Below are the code and all the weights of a small trained network. Each question names an input and a class and asks about switching units off, where a switched-off unit gives its printed mean instead of its output.

import numpy as np


def w(rows, s, z=0):
    codes = np.array(rows[::2]) - 128.0
    scale = np.full(codes.shape[1], s)
    scale[-1] = z or s
    return codes * scale


def f(y):
    return y / 2 * (1 + np.tanh(0.7978845608 * (y + 0.044715 * y**3)))


def log_softmax(a):
    a = a - a.max(-1, keepdims=True)
    return a - np.log(np.exp(a).sum(-1, keepdims=True))


def net(x, mask):
    res = np.array(x, float).reshape(1, 3) / 4 @ E
    y = f(res @ A[0][:, :-1].T + A[0][:, -1])
    res = res + np.where(mask, y, B[0][:, -1]) @ B[0][:, :-1]
    return log_softmax(res[-1] @ U[:, :-1].T + U[:, -1])


A, B = {}, {}
E = w([
[227,207,245,114,96,210],'x0',
[198,215,124,195,209,38],'x1',
[122,175,157,133,19,17],'x2',
],0.011)
A[0] = w([
[127,166,134,133,103,85,94],'neuron 1',
[113,38,30,122,182,136,154],'neuron 2',
[98,85,75,117,147,123,168],'neuron 3',
[112,171,100,157,78,102,95],'neuron 4',
[117,116,135,114,141,221,143],'neuron 5',
[136,70,56,117,175,111,203],'neuron 6',
[66,73,114,128,17,112,162],'neuron 7',
[168,150,103,134,194,94,185],'neuron 8',
[82,84,111,85,62,147,173],'neuron 9',
[117,74,158,93,148,245,170],'neuron 10',
[113,192,108,176,158,65,220],'neuron 11',
[134,95,103,60,82,103,111],'neuron 12',
[251,137,134,89,178,165,255],'neuron 13',
[75,75,50,165,186,107,166],'neuron 14',
[12,55,128,58,87,148,150],'neuron 15',
],0.014,0.0061)
B[0] = w([
[114,175,111,108,69,130,163],'neuron 1',
[152,51,114,140,170,155,248],'neuron 2',
[143,102,100,121,189,107,201],'neuron 3',
[108,154,151,102,44,158,162],'neuron 4',
[161,158,125,17,127,173,199],'neuron 5',
[157,106,85,156,146,177,215],'neuron 6',
[108,88,173,250,191,86,226],'neuron 7',
[169,164,127,157,170,150,195],'neuron 8',
[149,89,128,140,193,168,211],'neuron 9',
[152,142,98,46,104,247,239],'neuron 10',
[137,166,107,132,175,185,216],'neuron 11',
[115,129,165,171,159,105,167],'neuron 12',
[134,213,178,138,125,155,234],'neuron 13',
[194,118,92,113,163,145,242],'neuron 14',
[156,80,92,78,206,99,252],'neuron 15',
],0.013,0.018)
U = w([
[128,212,140,240,134,123,175],'0',
[156,190,108,13,96,169,250],'1',
[146,172,147,9,56,96,7],'2',
[72,125,87,87,86,96,3],'3',
[164,63,61,111,176,135,187],'4',
[85,76,152,139,136,44,73],'5',
[68,185,115,129,25,96,52],'6',
],0.012,0.0039)

Each question gives the input, the list of numbers given to net, and the class t.
The units are the neurons (one row each of A and B). Each row of codes is followed by its name. A weight is (code - 128) times the scale printed after its matrix; where a second scale follows, it is the last column's (A, B and U).
mask holds one flag per neuron, in row order. A switched-off neuron (its flag False) gives its mean, the last column of its row in B, instead of its output. The means were averaged over made-up inputs and are rounded, as every weight is.
A unit's drop is (log p(t) with every unit on - log p(t) with that unit switched off) / (log p(t) with every unit on - log p(t) with every unit switched off).
most important unit: the unit with the biggest drop
top k neurons: the k neurons with the biggest drops, biggest first
drop of u: that unit's drop, to one decimal
input [2,7,8], class 1: top 3 neurons : (neuron 7; neuron 4; neuron 1)
input [4,-8,-1], class 1: top 3 neurons : (neuron 10; neuron 5; neuron 2)
input [5,-5,6], class 5: most important unit : neuron 13
input [-1,-1,-7], class 1: top 3 neurons : (neuron 10; neuron 7; neuron 5)
input [5,5,7], class 1: top 4 neurons : (neuron 7; neuron 1; neuron 4; neuron 12)
input [4,3,3], class 0: top 2 neurons : (neuron 10; neuron 5)
input [-2,4,8], class 0: top 2 neurons : (neuron 11; neuron 10)
input [-3,7,7], class 1: top 2 neurons : (neuron 7; neuron 4)
input [-4,-7,7], class 5: top 3 neurons : (neuron 7; neuron 10; neuron 12)
input [7,2,1], class 0: top 3 neurons : (neuron 10; neuron 5; neuron 15)
input [1,-2,6], class 0: drop of neuron 2 : 0.1
input [-1,-2,3], class 5: drop of neuron 14 : 0.1
input [-1,3,5], class 0: drop of neuron 10 : 0.5
input [3,-2,4], class 0: most important unit : neuron 15
